Below are the code and all the weights of a small trained network. Each question names an input and a target symbol and asks about switching units off, where a switched-off unit gives its printed mean instead of its output.

import numpy as np


def w(rows, s, z=0):
    codes = np.array(rows[::2]) - 128.0
    scale = np.full(codes.shape[1], s)
    scale[-1] = z or s
    return codes * scale


def f(y):
    return np.maximum(y, 0)


def softmax(a):
    e = np.exp(a - a.max(-1, keepdims=True))
    return e / e.sum(-1, keepdims=True)


def log_softmax(a):
    a = a - a.max(-1, keepdims=True)
    return a - np.log(np.exp(a).sum(-1, keepdims=True))


def net(x, mask):
    ids = ['Ξαβδεζλμω'.index(c) for c in x.split()]
    T = len(ids)
    res = E[ids] + P[:T]
    u = 0
    for l in range(2):
        r = res
        for j in range(2):
            rows = slice(2 * j, 2 * j + 2)
            q, k, v = (r @ M[l][rows].T for M in (Q, K, V))
            z = softmax(np.where(np.tri(T) > 0, q @ k.T / 2**0.5, -1e9)) @ v
            o = O[l][rows]
            res = res + np.where(mask[u + j], z, o[:, -1]) @ o[:, :-1]
        u += 2
        y = f(res @ A[l][:, :-1].T + A[l][:, -1])
        res = res + np.where(mask[u : u + 4], y, B[l][:, -1]) @ B[l][:, :-1]
        u += 4
    return log_softmax(res[-1] @ U[:, :-1].T + U[:, -1])


Q, K, V, O, A, B = {}, {}, {}, {}, {}, {}
E = w([
[125,223,86,118,198],'Ξ',
[240,157,128,237,188],'α',
[76,72,109,142,85],'β',
[86,183,99,81,66],'δ',
[117,169,213,54,228],'ε',
[198,57,159,128,33],'ζ',
[235,171,128,186,103],'λ',
[175,169,38,21,150],'μ',
[38,12,145,177,144],'ω',
],0.011)
P = w([
[159,216,1,169,85],'0',
[140,172,104,91,137],'1',
[152,155,117,100,137],'2',
[155,143,126,106,142],'3',
[155,125,131,101,143],'4',
[150,122,139,93,153],'5',
[150,111,151,93,156],'6',
[149,114,166,93,166],'7',
[149,99,171,90,170],'8',
[143,98,182,83,178],'9',
[137,92,191,81,182],'10',
[156,94,151,86,169],'11',
],0.0053)
Q[0] = w([
[77,119,174,159,158],'0.h0',
[139,210,52,92,143],'0.h0',
[254,158,138,86,80],'0.h1',
[164,215,88,51,217],'0.h1',
],0.0086)
K[0] = w([
[163,98,80,149,97],'0.h0',
[125,163,158,147,98],'0.h0',
[181,116,207,131,73],'0.h1',
[82,32,255,122,223],'0.h1',
],0.0085)
V[0] = w([
[98,171,223,112,149],'0.h0',
[126,209,38,191,98],'0.h0',
[61,58,86,230,136],'0.h1',
[88,2,222,192,216],'0.h1',
],0.0058)
O[0] = w([
[86,163,254,136,193,74],'0.h0',
[113,186,15,231,123,225],'0.h0',
[120,39,9,199,184,26],'0.h1',
[138,73,115,110,239,6],'0.h1',
],0.0063,0.0021)
A[0] = w([
[118,47,195,122,87,252],'0.n0',
[136,254,113,43,120,140],'0.n1',
[249,155,55,97,133,37],'0.n2',
[197,116,79,110,51,91],'0.n3',
],0.0091,0.0039)
B[0] = w([
[207,115,119,122,14,208],'0.n0',
[96,255,106,126,143,253],'0.n1',
[58,112,229,175,176,201],'0.n2',
[10,57,200,152,89,198],'0.n3',
],0.0085,0.007)
Q[1] = w([
[158,49,106,150,41],'1.h0',
[108,135,146,122,47],'1.h0',
[139,160,120,134,247],'1.h1',
[144,89,105,166,147],'1.h1',
],0.013)
K[1] = w([
[25,146,49,233,130],'1.h0',
[65,115,150,178,82],'1.h0',
[120,127,200,2,194],'1.h1',
[122,115,192,175,152],'1.h1',
],0.0092)
V[1] = w([
[120,65,158,139,20],'1.h0',
[43,168,235,108,56],'1.h0',
[8,195,1,175,134],'1.h1',
[152,99,22,51,99],'1.h1',
],0.0076)
O[1] = w([
[64,172,183,207,135,166],'1.h0',
[115,94,234,102,176,251],'1.h0',
[54,66,75,189,91,255],'1.h1',
[2,226,192,88,71,69],'1.h1',
],0.0068,0.014)
A[1] = w([
[197,113,2,108,40,41],'1.n0',
[154,188,10,200,21,217],'1.n1',
[99,37,157,12,13,101],'1.n2',
[120,236,118,19,110,252],'1.n3',
],0.006,0.0034)
B[1] = w([
[177,123,121,177,229,171],'1.n0',
[133,215,134,254,137,214],'1.n1',
[81,217,87,90,218,254],'1.n2',
[174,118,115,62,23,190],'1.n3',
],0.0085,0.0071)
U = w([
[175,192,113,172,107,113],'Ξ',
[223,108,149,185,139,101],'α',
[138,66,123,135,87,142],'β',
[109,137,123,135,5,176],'δ',
[167,160,94,76,100,254],'ε',
[87,201,179,111,253,3],'ζ',
[172,99,217,180,68,114],'λ',
[49,73,100,87,103,133],'μ',
[99,97,46,93,242,123],'ω',
],0.0062,0.0049)

Each question gives the input, a string of symbols that net reads in full, and the target symbol t.
The units are the heads (2 rows each of Q, K, V and O) and the neurons (one row each of A and B). Each row of codes is followed by its name. A weight is (code - 128) times the scale printed after its matrix; where a second scale follows, it is the last column's (O, A, B and U).
mask holds one flag per unit, layer by layer, with each layer's heads first. A switched-off unit (its flag False) gives its mean, the last column of its rows in O or B, instead of its output. The means were averaged over made-up inputs and are rounded, as every weight is.
A unit's drop is (log p(t) with every unit on - log p(t) with that unit switched off) / (log p(t) with every unit on - log p(t) with every unit switched off).
The circuit of an input: a set's keep is (log p(t) with only the set's units on - log p(t) with every unit switched off) / (log p(t) with every unit on - log p(t) with every unit switched off). Starting from all 12 units, units are removed one at a time, each time the one whose removal leaves the highest keep (on an exact tie, the one counted first), for as long as the keep stays at least 0.8.
units of the circuit, in order: the units of the circuit, biggest drop first
k most important neurons: the k neurons with the biggest drops, biggest first
which heads matter: for each layer, one digit per head in row order, 1 if its drop is at least 0.15 and else 0, layers parted by /
input δ ε β, target μ: units of the circuit, in order => [1.h1 0.n1 1.n2 0.h0]
input Ξ Ξ ε Ξ λ Ξ λ μ ζ ε ζ μ, target ζ: units of the circuit, in order => [0.n0 0.n1 1.h0]
input α ζ Ξ α ζ ζ λ ω μ Ξ β β, target α: which heads matter => 10 / 11
input ζ λ Ξ ζ δ Ξ β ε Ξ ω, target λ: 2 most important neurons => [0.n3 0.n0]
input ε μ ω Ξ, target ω: units of the circuit, in order => [0.h1 1.h0]
input Ξ α α λ λ Ξ, target Ξ: units of the circuit, in order => [1.h0 1.n1 0.h0]
input Ξ ω Ξ Ξ Ξ ζ ω Ξ Ξ, target ω: which heads matter => 01 / 00
input β ω ω, target δ: units of the circuit, in order => [1.h1 0.n0 0.h0]
input ζ β ω, target λ: 4 most important neurons => [0.n3 1.n2 0.n0 0.n1]
input μ μ ε μ, target ε: units of the circuit, in order => [1.h0 1.n3 0.h1 0.n1]
input β ω ζ ε ζ ζ β Ξ μ, target ζ: which heads matter => 10 / 10
input α Ξ Ξ μ ω Ξ μ α β β ω, target α: 4 most important neurons => [0.n0 0.n2 1.n0 0.n3]
input ζ ζ Ξ ε, target ε: 2 most important neurons => [0.n3 1.n3]
input δ Ξ ω α Ξ ε Ξ ω ζ, target μ: 4 most important neurons => [1.n2 0.n3 0.n1 1.n1]
input μ ω λ β, target ζ: 3 most important neurons => [0.n2 1.n2 0.n3]
input μ ω α μ Ξ α μ μ, target ω: most important neuron => [0.n2]
input ζ Ξ λ β, target λ: 2 most important neurons => [0.n3 1.n2]
input ω Ξ β Ξ ζ, target Ξ: which heads matter => 01 / 10
input Ξ μ Ξ μ, target μ: which heads matter => 01 / 11
input μ β Ξ μ ζ δ ε ζ α ζ, target ζ: 2 most important neurons => [1.n2 0.n2]
